What each symbol does to the points:
Q796: +>Q701, %>Q601
Q243: +>Q846, %>Q91
Q560: +>Q607, %>Q888
Q531: +>Q718, %>Q477
Q230: +>Q881, %>Q701
Q123: +>Q241, %>Q92
Q359: +>Q92, %>Q715
Q477: +>Q243, %>Q851
Q607: +>Q790, %>Q714
Q981: +>Q792, %>Q648
Q888: +>Q586, %>Q325
Q851: +>Q241, %>Q881
Q769: +>Q904, %>Q601
Q442: +>Q716, %>Q264
Q224: +>Q107, %>Q169
Q881: +>Q718, %>Q107
Q399: +>Q301, %>Q482
Q678: +>Q193, %>Q701
Q277: +>Q886, %>Q946
Q167: +>Q975, %>Q716
Q92: +>Q531, %>Q849
Q292: +>Q569, %>Q790
Q849: +>Q359, %>Q116
Q715: +>Q442, %>Q315
Q263: +>Q601, %>Q263
Q648: +>Q123, %>Q91
Q450: +>Q91, %>Q141
Q241: +>Q648, %>Q531
Q267: +>Q946, %>Q442
Q454: +>Q229, %>Q618
Q116: +>Q482, %>Q454
Q169: +>Q769, %>Q325
Q107: +>Q618, %>Q975
Q569: +>Q560, %>Q955
Q301: +>Q454, %>Q230
Q283: +>Q701, %>Q263
Q68: +>Q450, %>Q792
Q141: +>Q102, %>Q241
Q955: +>Q252, %>Q242
Q252: +>Q242, %>Q586
Q229: +>Q224, %>Q963
Q585: +>Q399, %>Q116
Q325: +>Q904, %>Q886
Q618: +>Q963, %>Q678
Q886: +>Q888, %>Q569
Q701: +>Q716, %>Q267
Q718: +>Q243, %>Q585
Q963: +>Q167, %>Q193
Q91: +>Q981, %>Q102
Q601: +>Q263, %>Q888
Q946: +>Q169, %>Q716
Q482: +>Q230, %>Q229
Q264: +>Q714, %>Q586
Q792: +>Q141, %>Q315
Q714: +>Q252, %>Q68
Q716: +>Q325, %>Q277
Q102: +>Q648, %>Q849
Q904: +>Q955, %>Q888
Q652: +>Q601, %>Q946
Q790: +>Q981, %>Q252
Q242: +>Q315, %>Q91
Q846: +>Q477, %>Q301
Q975: +>Q678, %>Q283
Q193: +>Q482, %>Q652
Q315: +>Q68, %>Q981
Q586: +>Q442, %>Q607

The rows follow the links: the fewer symbols apart two points are, the more alike their rows tend to be.

Known rows, each with its point:
[ -47,   65,   48,  -11,  -27,  -23,  -20,   30,   63,  -23,  -34,  -21,  -93,   -1,  -25,   -9,    2,  -17,    2,   61,  -55,    3,   58,  -47,    0,  -38,  -65,  -60,    5, -109,  -24,   85,  -49,   64,  -31,  -36,  -33,   21,   -5,   62,   59,  -30,  -11,   29,  -83,  -27,  -75,  -62,   -1,  -33,  -38,  -40,    8,   35,  -37,    3,  -27,   16,   -5,   10,   27,   39,   60,  -11,   62,   16,   51,  -35,   12,  162]
point: Q601
[  85,  -79, -115,   -5,   10,   13,   10,   -8, -111,  -39,  -14,   39,  -19,   39,   13,  -64,   47,    8,   54,   31,  -53,  -11,    8,  -56,   -7,  119,  -50,   28,   47,  -41,   52,  -14,  -32,  -43,    8,  -19,   13,    0,   11,  -22,    1,  -28,   31,  -77,  -31,   48,   14,   24,  -56,  -69,   41,   55,  -66,  -49,  -23,    9,  -38,  -43,  -81,  -75,  -42,  -46,  -43,   49,   38,  -50,  -13,   -6,  -55,  -26]
point: Q714
[ -15,   10,  -19,  -57,  107,  -27,  -31,   50,   82,   29,  -18,  -68,   15,   36,  -37,  -20,  -44,   34,  -27,  -33,   88,  -15,   -5,   93,   66,  -24,   57,  -42,   -8,  -59,  -61,   39,   22,   72,  -72,   22,   16,    7,   21,  -67,  -34,   22,  -36,   56,   83,  -92,    5,   39,   25,   72,   -8,  -36,   32,  -12,   18,   -6,   49,  -27,   53,   53,   49,   92,   25,   21,    4,   35,  -40,    3,   63,    8]
point: Q477
[  90,  -68, -111,  -25,   41,   17,  -10,   -1,  -93,  -41,  -52,   18,  -11,   69,   32,  -68,   26,   21,   44,   29,  -42,   15,  -12,  -32,   24,  144,  -45,   23,   52,  -73,   54,    8,  -41,  -35,  -14,    1,   12,   13,   26,  -29,   -2,  -18,   27,  -90,   -6,   24,   14,   33,  -42,  -59,   29,   50,  -63,  -54,   -7,   18,  -34,  -45,  -68,  -65,  -55,  -45,  -30,   47,   45,  -49,  -28,   -7,  -53,  -19]
point: Q252
[ -47,   48,  104,   62,  -71,   46,   -5,    1,   -6,  -32,  -19,   32,  -30,  -59,    7,   60,   66,  -21,  -28,  -10, -104,   20,    9,  -68,  -60,  -62,  -42,   19,  -16,  101,   -5,   45,   -1,   -8,   70,  -19,  -10,  -22,  -31,   65,   25,  -14,    1,  -45,  -31,   39,  -13,  -80,  -26,  -76,  -42,   24,   65,   70,  -41,    6,  -51,   72,   24,  -30,   -6, -100,    4,  -89,  -50,   -4,    1,  -15,  -26,   -4]
point: Q267
[ -61,   49,   46,  -24,   45,  -54,   56,   -8,   78,   29,  -24,    8,   80,    9,   -1,  -19,   -5,   66,  -48,  -19,   38,  -83,   23,   14,  -32,  -78,   84,  -52,  -24,    0,  -91,   41,   17,   56,  -66,   22,    5,  -33,   -3,   13,  -59,  -19,  -78,   98,   33,   -1,   30,   48,   29,   70,    3,   -3,   70,   17,  -10,   26,   37,  -30,   39,   74,   15,   72,  -22,   -5,  -34,  -26,  -53,   60,   60,   43]
point: Q241
[ -24,   67,   79,  -30,   23,   30,  -53,   41,   64,  -29, -104,  -27,  -56,   48,   21,    7,    0,   38,  -28,  -15,  -85,   53,   17,   10,   37,    0,  -28,  -64,   11,  -75,  -23,  136,  -31,   60,  -17,    5,   -2,   -8,  -11,   54,   41,  -15,  -30,  -19,   14,  -26,  -55,  -82,   25,  -44,  -67,  -47,   54,   51,  -28,    4,  -47,   41,   39,   17,    4,  -22,   57,  -65,   -1,   13,   -2,    6,   -2,  112]
point: Q769
[ -41,   46,   50,   11, -108,  -30,    8,  -21,   40,    4,   28,   -6,  -77,  -34,   -9,   23,  -29,  -44,    4,   73,  -32,    3,   63,  -51,  -28,  -55,  -53,  -53,    7,  -81,   15,    5,  -46,   20,   18,  -20,  -33,   35,  -13,   70,   62,  -31,    4,   52, -105,    7,  -61,  -56,   27,  -10,  -24,  -68,  -33,   33,  -23,   -5,  -16,   15,  -16,   27,   22,   68,   40,   19,   65,   27,   99,    1,    7,  140]
point: Q283
[  -5,   -2,   45,   68, -123,   16,    6,  -60,   -8,   38,  106,    6,   -8,  -54,   16,   87,  -58,  -87,   28,   13,   49,   52,  -26,    7,  -14,  -35,   -8,   23,  -22,   70,   83, -122,   21,  -70,   76,   -3,  -18,   22,  -16,   23,   39,   38,   45,    9,  -57,   27,   -8,  -57,   39,   44,   -3,  -42,  -71,   18,   42,  -38,    3,   38,   -7,   13,    6,    2,   19,    8,    2,   40,   98,   -1,  -16,  -41]
point: Q193
[ -36,   41,  119,   30,  -39,   63,  -10,  -15,    8,  -28,  -62,   26,    1,  -21,   55,   81,   36,    7,  -26,  -29,  -86,   75,  -34,   -1,  -12,  -28,   17,   19,  -26,  102,   -1,   57,   12,  -16,   66,   27,    9,  -35,  -16,   73,   29,   -2,  -10,  -40,   14,   33,   -7,  -76,   10,  -44,  -52,    8,   76,   67,  -23,   -1,  -52,   75,   45,   -5,   -3,  -99,   27, -106,  -82,   -4,  -15,   36,  -37,  -38]
point: Q716
[  64,  -56,  -87,   13,    6,   41,  -12,   22, -105,  -44,  -14,   32,  -31,   -9,  -18,  -48,   66,   -6,   24,   19,  -72,  -16,   12,  -64,  -25,   86,  -80,   46,   35,   -5,   29,   -5,  -30,  -38,   18,  -32,   11,    3,    5,  -31,   -3,  -24,   43, -106,  -13,   27,   11,   16,  -83,  -98,   26,   85,  -14,  -37,  -28,   13,  -40,   -3,  -62,  -95,  -41,  -96,  -50,    3,   21,  -41,  -35,  -52,  -34,  -44]
point: Q264
[ -21,   -3,   71,   52, -136,   -2,   26,  -87,   -1,   32,   84,   19,    2,  -43,   36,   81,  -58,  -70,   34,   20,   43,   44,  -21,   -9,  -13,  -38,    0,   19,  -16,   51,   76, -102,    9,  -67,   74,    7,  -27,   12,  -15,   54,   43,   24,   38,   27,  -76,   58,   -9,  -58,   67,   54,   -4,  -55,  -68,   31,   44,  -29,    0,   39,  -26,   22,   -1,   10,   31,    6,   10,   18,  100,   31,  -17,   -3]
point: Q678
[  17,  -51,   -1,   46,  -80,   32,  -11,  -35,  -49,   43,  108,   -3,   19,  -46,    1,   75,  -55,  -76,   34,  -14,   83,   62,  -46,   38,   14,    4,    7,   52,  -16,  102,   73, -136,   33,  -72,   75,    5,    6,   18,  -15,  -29,   29,   49,   48,  -13,   -6,    9,   15,  -19,   30,   49,   18,  -22,  -68,   -6,   59,  -41,   22,   21,   -2,    3,    5,    3,    3,   18,  -11,   49,   59,   -2,  -13, -113]
point: Q229

Each walk starts at a row. The symbols on each line, taken left to right, move it on to the next point.
Answer with the point's row; about right is enough.
[ -12,   29,   71,  -20,   51,   74,  -52,   36,   26,  -40, -113,  -24,   -5,   61,   52,   25,   28,   59,  -27,  -51,  -85,   79,  -37,   47,   53,   42,   17,    1,   -2,   16,   -4,  116,   -7,   26,    3,   30,   18,  -23,   -7,   20,   21,    6,  -26,  -50,   73,  -18,  -15,  -62,   23,  -47,  -66,   -2,   83,   41,   -5,    4,  -63,   44,   55,   -6,   -4,  -80,   39,  -93,  -71,   -3,  -62,   22,  -15,   -5]
% + % + + + + [  76,  -62,  -85,  -31,   14,  -13,   44,  -47,  -86,  -29,  -59,   57,   16,   75,   75,  -65,   17,   59,   49,   46,  -31,  -24,   -4,  -40,    0,  127,    7,  -13,   36,  -75,   26,   -3,  -34,  -29,  -42,   21,   14,  -14,   11,    4,  -24,  -35,   -2,  -29,  -22,   65,   32,   45,   -8,  -26,   48,   25,  -72,  -52,  -19,   16,  -20,  -70,  -79,  -33,  -72,   -7,  -37,   66,   41,  -76,  -28,   55,  -37,   15]
+ % + % % % % + % [ -43,   16,   31,  -10,    2,  -71,   82,  -54,   31,    8,  -31,   58,   87,    9,   30,  -33,   21,   67,  -22,   22,   -3,  -95,   28,  -37,  -60,  -60,   78,  -45,  -32,    6,  -75,    4,   -5,   29,  -47,   25,   -6,  -41,  -14,   44,  -72,  -53,  -71,   96,  -18,   50,   31,   57,   23,   42,   27,   -3,   41,   12,  -26,   42,   21,  -55,    2,   66,  -21,   53,  -48,   24,  -21,  -51,  -40,   86,   33,   46]
[  20,  -38,  -36,   -3,  -11,    6,  -54,   32,   25,   53,  113,  -70,  -28,  -49,  -71,   22,  -71,  -81,   13,  -22,  116,   37,   -7,   69,   43,  -23,   -9,   23,   -7,    4,   29, -107,   31,  -12,   27,  -14,   -9,   51,    1,  -82,   26,   56,   41,   15,   28,  -79,  -11,    3,    8,   64,    9,  -37,  -56,  -31,   63,  -48,   53,    4,   31,   -4,   43,   54,   27,   41,   34,   78,   56,  -62,   30,  -43]
% % + % % [ -25,   48,  104,    7,   16,   65,  -26,    5,   22,  -33,  -80,   -1,   16,   25,   51,   51,   29,   33,  -32,  -66,  -69,   69,  -46,   16,   24,   -1,   25,   13,   -2,   74,   -7,   97,   14,   -3,   35,   22,   17,  -40,  -19,   39,   17,    8,  -24,  -60,   51,    7,    6,  -68,   34,  -46,  -60,   16,   84,   62,   -8,   13,  -64,   64,   50,   -6,   -1, -102,   39, -106,  -91,   -3,  -61,   23,  -36,  -30]
% + % + + [  79,  -44,  -65,  -57,   91,   34,  -30,   14,  -54,  -45, -100,  -13,  -17,  107,   51,  -57,   13,   57,   22,    2,  -52,   46,  -36,   19,   66,  151,   -7,    0,   50,  -88,   33,   76,  -16,   -9,  -27,   18,   33,   -7,   21,  -22,   14,  -10,    0,  -86,   30,   -4,    6,    8,  -24,  -46,    0,   35,  -23,  -31,  -12,   13,  -49,  -26,  -41,  -45,  -39,  -59,    9,    7,   11,  -41,  -58,   15,  -45,    2]
[   1,  -10,  -15,  -21,   17,  -74,   85,  -70,   -2,   15,  -42,   57,   88,   43,   70,  -49,  -12,   71,   12,   44,    8,  -82,   11,  -26,  -27,    4,   77,  -48,    8,  -44,  -33,  -17,  -25,   10,  -64,   36,    3,  -34,    4,   31,  -62,  -34,  -58,   78,  -28,   71,   39,   62,   31,   51,   37,  -15,  -27,  -12,  -21,   41,   17,  -79,  -35,   63,  -40,   74,  -45,   57,   14,  -71,  -14,  107,    6,   57]
% % % % + % + + [ -35,   15,   75,   39, -132,    6,   33,  -78,    6,   41,   54,   37,   -7,  -22,   54,   85,  -65,  -44,   28,   46,   14,   53,  -22,    3,  -17,  -35,    8,    3,  -12,   28,   71,  -93,   -8,  -46,   62,   12,  -26,   16,  -14,   75,   43,   10,   26,   54,  -84,   49,  -28,  -68,   61,   46,  -12,  -66,  -72,   36,   30,  -16,   -8,   17,   -7,   43,   -5,   33,   25,   14,   19,   20,  101,   57,  -26,   26]
+ % + % % % % + [  17,   19,   26,  -41,   73,   70,  -57,   36,   10,  -43, -113,  -26,   -7,   74,   42,    8,   25,   63,  -16,  -51,  -74,   79,  -38,   46,   67,   65,    6,    1,   20,   -2,    3,  124,   -2,   21,   -3,   28,   28,  -28,    4,    9,   21,    4,  -20,  -77,   90,  -29,   -1,  -47,    2,  -55,  -45,   19,   68,   25,  -16,    1,  -54,   46,   50,  -23,   -9,  -86,   33,  -87,  -48,   -5,  -79,   18,  -22,  -18]
[   2,  -19,    3,  -14,  -32,  -59,  102,  -94,  -29,   10,  -26,   86,   78,   38,   81,  -31,   -3,   45,   27,   54,  -17,  -67,   14,  -45,  -46,   21,   62,  -32,   -6,  -27,   -2,  -31,  -24,  -14,  -32,   31,  -14,  -30,   -3,   72,  -46,  -42,  -33,   60,  -55,   89,   34,   37,   29,   31,   47,   -3,  -38,  -13,  -11,   33,   -6,  -64,  -52,   42,  -53,   48,  -55,   57,   14,  -77,   16,  106,   -7,   51]
+ % + % + [  25,  -27,  -39,  -14,  -21,  -58,   89,  -75,  -56,   -8,  -38,   88,   72,   45,   82,  -50,    5,   53,   37,   70,  -13,  -63,   11,  -61,  -42,   42,   35,  -24,    5,  -41,    4,  -34,  -26,  -17,  -34,   30,    6,  -24,    2,   46,  -45,  -55,  -28,   39,  -56,   99,   35,   41,    2,   14,   53,   13,  -56,  -21,  -21,   29,   -9,  -75,  -76,   22,  -65,   31,  -65,   71,   28,  -76,   -2,   98,  -24,   36]
+ % % + % + [  30,  -47,  -48,   -3,  -49,  -39,   72,  -81,  -75,   -3,  -17,   97,   48,   33,   77,  -33,   16,   27,   46,   74,  -22,  -47,    6,  -65,  -50,   62,   16,   -4,   14,  -23,   19,  -53,  -36,  -42,   -6,   16,   -3,  -20,    7,   40,  -35,  -48,   -8,   22,  -71,  101,   29,   36,    0,  -11,   57,   10,  -64,  -18,  -20,   22,  -23,  -67,  -85,    2,  -57,   23,  -65,   67,   38,  -74,   16,   75,  -41,   29]
[ -27,    8,   29,   -2,  -25,  -67,  103,  -81,   -3,   12,  -34,   72,   91,    7,   71,  -20,    5,   53,   -2,   49,   -5,  -79,   20,  -49,  -64,  -25,   67,  -47,  -21,   -6,  -41,  -28,  -17,   -4,  -34,   37,  -13,  -42,   -6,   62,  -55,  -56,  -53,   90,  -39,   76,   34,   37,   32,   39,   42,  -12,    0,   16,  -22,   38,    1,  -62,  -36,   57,  -41,   70,  -49,   35,    0,  -77,   -9,  103,   16,   50]
+ + % + + [  19,  -23,  -10,    6,  -52,  -55,  100,  -96,  -55,    2,  -12,   95,   60,   30,   78,  -26,    0,   38,   34,   64,  -21,  -69,   11,  -80,  -58,   37,   31,  -27,   14,  -20,   10,  -46,  -27,  -40,  -16,   27,   -1,  -24,    9,   55,  -34,  -47,  -14,   47,  -76,  103,   38,   30,   13,   12,   52,    5,  -51,   -2,  -26,   34,    0,  -56,  -72,   21,  -59,   38,  -54,   64,   23,  -80,   21,   91,  -37,   43]
% % % + + % % + + [   7,   -6,  -45,  -54,   96,  -11,  -45,   62,   75,   45,   10,  -81,   -7,   33,  -45,  -32,  -64,    5,  -15,  -32,  104,    5,   -5,   98,   70,   -5,   41,  -24,   -5,  -60,  -31,   -2,   30,   61,  -60,   14,    9,   26,   19,  -84,  -15,   44,  -10,   47,   81,  -95,   -3,   47,   21,   67,    0,  -32,   -4,  -35,   33,  -23,   53,  -34,   49,   36,   45,   83,   28,   37,   16,   55,  -16,  -24,   53,    5]
[ -49,   36,    6,  -20,  103,  -40,  -16,   68,   89,   24,  -13,  -50,   33,  -21,  -65,  -28,   -7,   25,  -56,  -45,   61,  -67,   14,   42,   11,  -86,   47,  -34,  -28,    6, -101,   39,   31,   74,  -70,   13,    7,  -11,    5,  -47,  -53,   18,  -48,   64,   81,  -69,   10,   63,   -3,   54,   -9,   -3,   83,   -3,    1,   14,   62,  -11,   67,   40,   37,   61,   -5,  -15,  -16,   21,  -55,  -17,   77,   13]
+ + + + + [  -2,    0,  -38,  -57,  103,  -31,  -31,   46,   72,   31,   -3,  -61,   20,   40,  -24,  -31,  -56,   38,  -10,  -26,   94,   -5,  -12,   93,   66,  -17,   52,  -34,  -11,  -70,  -46,   24,   24,   65,  -81,   21,   15,   13,   15,  -57,  -29,   29,  -31,   64,   81,  -78,    2,   60,   25,   76,   -4,  -34,   15,  -42,   23,   -5,   54,  -39,   47,   52,   31,  102,   18,   37,   22,   21,  -27,   -3,   58,   19]
+ % % % + + + [  14,   31,   18,  -48,   79,   63,  -57,   33,   28,  -36, -120,  -32,  -23,   86,   42,   -9,   16,   62,  -15,  -24,  -85,   73,  -19,   29,   70,   78,   -2,  -28,   27,  -63,   -6,  139,  -17,   37,  -18,   22,   22,  -11,    8,    5,   26,   -6,  -31,  -59,   54,  -36,  -20,  -58,   13,  -56,  -58,   -2,   58,   19,  -20,   -4,  -63,   28,   31,  -14,    1,  -65,   49,  -65,  -27,   -7,  -62,   10,  -19,   33]
[  -4,  -29,   22,   56, -102,   16,   11,  -59,  -27,   49,   95,    9,   17,  -35,   35,   78,  -72,  -59,   28,   -7,   65,   54,  -42,   37,   -4,   -4,   27,   42,  -11,   81,   80, -131,   30,  -77,   72,   18,  -13,    7,  -11,   16,   33,   43,   40,   16,  -34,   42,   15,  -39,   48,   64,   13,  -41,  -76,   10,   56,  -31,    5,   23,  -11,   14,    1,   14,   13,   20,   -8,   31,   80,   27,  -20,  -79]
% + % + + [ -39,   47,   37,  -13,  -46,  -34,   -9,    3,   60,  -10,   -5,  -16,  -85,  -19,  -41,  -10,  -13,  -15,    6,   69,  -44,  -18,   74,  -57,  -10,  -43,  -65,  -65,    4, -121,  -13,   53,  -52,   44,  -16,  -41,  -32,   39,   -6,   46,   54,  -40,    2,   36,  -93,  -17,  -62,  -42,    7,  -25,  -28,  -43,   -9,   22,  -32,    8,   -3,   13,  -16,    7,   28,   63,   41,   20,   81,   24,   72,  -38,    5,  157]
% + + % + + + % [  15,   22,    4,  -37,   83,   53,  -68,   55,   -1,  -67, -115,  -41,  -48,   76,   19,  -17,   34,   46,  -19,  -21,  -93,   59,  -20,   17,   61,   80,  -34,  -13,   37,  -71,   -1,  156,  -29,   32,  -19,    2,   11,   -9,   10,    3,   34,   -8,   -8,  -74,   46,  -34,  -32,  -39,  -16,  -73,  -47,   23,   57,    7,  -33,    5,  -55,   28,   18,  -37,    3,  -73,   39,  -64,   -9,   -6,  -55,  -16,  -23,   37]
